Below is a small trained network, with its code and all its weights. Each question gives an input and a target symbol and asks what happens when units are switched off, that is, made to give their printed mean instead of their output.

import numpy as np


def w(rows, s, z=0):
    codes = np.array(rows[::2]) - 128.0
    scale = np.full(codes.shape[1], s)
    scale[-1] = z or s
    return codes * scale


def softmax(a):
    e = np.exp(a - a.max(-1, keepdims=True))
    return e / e.sum(-1, keepdims=True)


def log_softmax(a):
    a = a - a.max(-1, keepdims=True)
    return a - np.log(np.exp(a).sum(-1, keepdims=True))


def net(x, mask):
    ids = ['ΓΔΘΛΨαβεζημξστφω'.index(c) for c in x.split()]
    T = len(ids)
    res = E[ids] + P[:T]
    u = 0
    for l in range(2):
        r = res
        for j in range(3):
            rows = slice(2 * j, 2 * j + 2)
            q, k, v = (r @ M[l][rows].T for M in (Q, K, V))
            z = softmax(np.where(np.tri(T) > 0, q @ k.T / 2**0.5, -1e9)) @ v
            o = O[l][rows]
            res = res + np.where(mask[u + j], z, o[:, -1]) @ o[:, :-1]
        u += 3
    return log_softmax(res[-1] @ U[:, :-1].T + U[:, -1])


Q, K, V, O = {}, {}, {}, {}
E = w([
[114,175,82,153,76,120,126,153,123],'Γ',
[146,236,90,115,100,119,100,132,196],'Δ',
[107,112,139,169,106,117,155,95,76],'Θ',
[154,114,116,94,107,120,78,158,138],'Λ',
[134,127,90,54,112,107,149,142,224],'Ψ',
[110,92,66,119,124,53,156,97,118],'α',
[107,196,163,95,123,145,156,89,162],'β',
[75,75,139,87,124,135,120,78,105],'ε',
[127,126,126,88,46,83,136,165,109],'ζ',
[150,137,134,121,6,217,42,198,99],'η',
[135,78,155,170,164,169,101,109,125],'μ',
[199,166,157,126,157,109,111,125,161],'ξ',
[76,154,80,132,125,169,83,102,193],'σ',
[148,172,240,71,135,118,138,147,104],'τ',
[80,90,122,121,143,165,160,89,175],'φ',
[123,119,58,96,85,137,53,129,201],'ω',
],0.019)
P = w([
[121,63,70,135,82,198,155,73,222],'0',
[106,87,217,219,94,80,45,39,207],'1',
[115,116,202,134,97,90,78,19,186],'2',
[157,101,224,158,131,118,140,2,104],'3',
[136,57,95,214,165,217,195,222,109],'4',
[116,102,95,246,145,134,193,173,162],'5',
[110,140,146,159,168,196,194,159,129],'6',
[90,104,109,33,35,100,164,67,157],'7',
[166,100,135,148,139,108,138,124,153],'8',
[125,101,137,125,122,111,120,69,190],'9',
[31,118,143,146,181,90,143,121,129],'10',
],0.0081)
Q[0] = w([
[14,126,98,158,130,84,119,95,154],'L0H1',
[161,127,110,113,80,84,119,68,135],'L0H1',
[117,155,175,161,148,133,163,150,157],'L0H2',
[181,153,116,101,134,97,122,90,125],'L0H2',
[154,129,149,85,73,112,106,12,129],'L0H3',
[93,106,77,102,83,187,119,62,155],'L0H3',
],0.011)
K[0] = w([
[56,133,138,41,184,107,162,129,111],'L0H1',
[141,150,59,91,181,254,114,197,138],'L0H1',
[199,215,166,156,195,193,220,149,85],'L0H2',
[133,137,68,42,157,67,115,119,186],'L0H2',
[172,137,39,56,208,243,205,207,96],'L0H3',
[157,138,140,128,105,201,23,171,49],'L0H3',
],0.0057)
V[0] = w([
[94,161,123,143,97,134,75,136,162],'L0H1',
[34,92,166,2,210,116,178,124,171],'L0H1',
[47,126,71,164,89,145,136,129,91],'L0H2',
[69,101,156,189,228,213,175,242,76],'L0H2',
[6,166,75,97,72,185,74,168,98],'L0H3',
[99,23,82,138,163,117,16,119,142],'L0H3',
],0.0081)
O[0] = w([
[127,159,163,151,146,119,86,139,136,165],'L0H1',
[244,126,213,105,182,155,157,115,135,121],'L0H1',
[200,183,155,128,93,71,137,114,137,140],'L0H2',
[188,53,46,159,100,164,113,126,177,1],'L0H2',
[254,226,124,161,137,149,121,174,62,154],'L0H3',
[204,98,56,99,176,112,102,98,110,177],'L0H3',
],0.0092,0.008)
Q[1] = w([
[141,158,123,254,188,131,140,128,110],'L1H1',
[138,74,105,166,103,145,182,253,177],'L1H1',
[114,190,147,46,71,124,98,50,105],'L1H2',
[146,108,196,157,110,160,99,34,121],'L1H2',
[137,102,108,207,167,147,164,99,118],'L1H3',
[161,158,228,144,125,101,123,43,136],'L1H3',
],0.0079)
K[1] = w([
[135,162,121,131,142,58,198,49,170],'L1H1',
[117,140,186,178,142,91,15,121,140],'L1H1',
[103,122,52,118,165,191,216,191,92],'L1H2',
[126,164,30,52,72,253,162,165,70],'L1H2',
[133,176,139,139,168,120,125,77,152],'L1H3',
[114,156,16,40,80,222,194,107,100],'L1H3',
],0.0065)
V[1] = w([
[78,164,121,203,235,96,142,41,101],'L1H1',
[126,175,137,168,99,98,232,98,125],'L1H1',
[141,42,141,128,82,92,106,117,1],'L1H2',
[129,124,173,46,188,33,123,171,152],'L1H2',
[117,137,82,125,98,16,145,224,155],'L1H3',
[94,109,192,97,121,147,67,203,51],'L1H3',
],0.0099)
O[1] = w([
[115,145,90,57,126,96,63,175,158,254],'L1H1',
[124,175,94,64,8,144,168,139,170,200],'L1H1',
[160,80,123,144,61,129,82,26,169,93],'L1H2',
[92,152,147,93,159,196,141,39,76,195],'L1H2',
[85,177,103,146,143,88,169,83,60,107],'L1H3',
[139,144,203,159,129,131,91,105,128,135],'L1H3',
],0.012,0.0057)
U = w([
[96,159,41,210,78,112,174,163,136,166],'Γ',
[72,188,88,163,103,122,109,185,136,2],'Δ',
[100,83,117,134,5,73,114,140,212,208],'Θ',
[147,118,100,202,140,102,81,69,109,231],'Λ',
[158,153,98,164,137,176,210,124,111,149],'Ψ',
[140,129,53,73,72,101,107,64,112,78],'α',
[120,145,170,139,49,145,147,205,194,24],'β',
[236,104,174,103,76,111,85,100,151,132],'ε',
[119,140,133,207,43,151,164,58,136,164],'ζ',
[141,120,131,199,19,180,47,184,71,106],'η',
[129,57,88,190,127,50,75,162,176,162],'μ',
[1,103,131,165,114,76,69,151,184,147],'ξ',
[202,159,43,152,150,110,113,206,119,114],'σ',
[89,97,229,209,67,143,135,142,205,115],'τ',
[205,94,103,131,104,124,185,195,168,164],'φ',
[200,172,56,125,154,102,57,111,63,86],'ω',
],0.0046,0.0042)

Each question gives the input, a string of symbols that net reads in full, and the target symbol t.
The units are the heads (2 rows each of Q, K, V and O). Each row of codes is followed by its name. A weight is (code - 128) times the scale printed after its matrix; where a second scale follows, it is the last column's (O and U).
mask holds one flag per head, layer by layer. A switched-off head (its flag False) gives its mean, the last column of its rows in O, instead of its output. The means were averaged over made-up inputs and are rounded, as every weight is.
A unit's drop is (log p(t) with every unit on - log p(t) with that unit switched off) / (log p(t) with every unit on - log p(t) with every unit switched off).
The circuit of an input: a set's keep is (log p(t) with only the set's units on - log p(t) with every unit switched off) / (log p(t) with every unit on - log p(t) with every unit switched off). Starting from all 6 units, units are removed one at a time, each time the one whose removal leaves the highest keep (on an exact tie, the one counted first), for as long as the keep stays at least 0.8.
circuit, biggest first: the units of the circuit, biggest drop first
most important unit: the unit with the biggest drop
which heads matter: for each layer, one digit per head in row order, 1 if its drop is at least 0.15 and else 0, layers parted by /
drop of u: that unit's drop, to one decimal
input ω Θ Λ ξ Θ ω Θ α, target Θ: circuit, biggest first	(L1H2 L0H2)
input β φ φ α Δ φ η Γ σ, target σ: circuit, biggest first	(L0H3 L1H2)
input ξ τ Δ ω, target ξ: circuit, biggest first	(L0H3 L0H2 L1H1)
input ω Δ Θ Λ, target ω: circuit, biggest first	(L0H3 L0H2 L1H1 L1H2)
input β φ ζ τ, target β: circuit, biggest first	(L0H3 L1H2 L1H1)
input ζ ε Θ β, target ζ: most important unit	L1H1
input ξ φ ζ, target ξ: circuit, biggest first	(L0H3 L0H2 L1H1)
input α ε ω σ, target α: which heads matter	010 / 111
input Λ σ μ, target Λ: circuit, biggest first	(L1H1 L0H3)
input Θ Θ Δ α ε Θ ε Ψ, target ε: circuit, biggest first	(L0H1 L1H2)
input ξ Δ Γ, target ξ: circuit, biggest first	(L0H3 L0H2 L1H1)
input ζ α α Λ ζ φ ζ τ, target ζ: circuit, biggest first	(L1H1 L1H3)
input ξ Ψ Λ, target ξ: circuit, biggest first	(L0H3 L0H2)
input Θ Γ μ, target Θ: which heads matter	000 / 110
input Γ ξ Θ, target Γ: most important unit	L1H3
input τ Θ τ Θ, target τ: circuit, biggest first	(L0H3 L1H3)
input α α ξ Ψ η ζ Θ, target Θ: circuit, biggest first	(L1H2 L0H2 L1H1)
input β ξ α Θ, target β: which heads matter	001 / 111
input ζ α Ψ ξ α, target α: which heads matter	010 / 110
input Ψ β φ ω, target Ψ: circuit, biggest first	(L1H2 L0H1 L1H1)
input ω μ φ, target ω: most important unit	L0H3
input σ ε Θ ε, target σ: which heads matter	001 / 010
input ξ α η Θ μ μ ξ ξ, target ξ: which heads matter	111 / 100
input Θ Δ Ψ, target Θ: which heads matter	100 / 110
input ω β Λ, target ω: which heads matter	011 / 000
input Γ μ α, target Γ: drop of L1H2	0.2
input ξ Ψ Γ, target ξ: drop of L0H2	0.4
input Θ Λ μ φ, target Θ: drop of L0H1	0.1
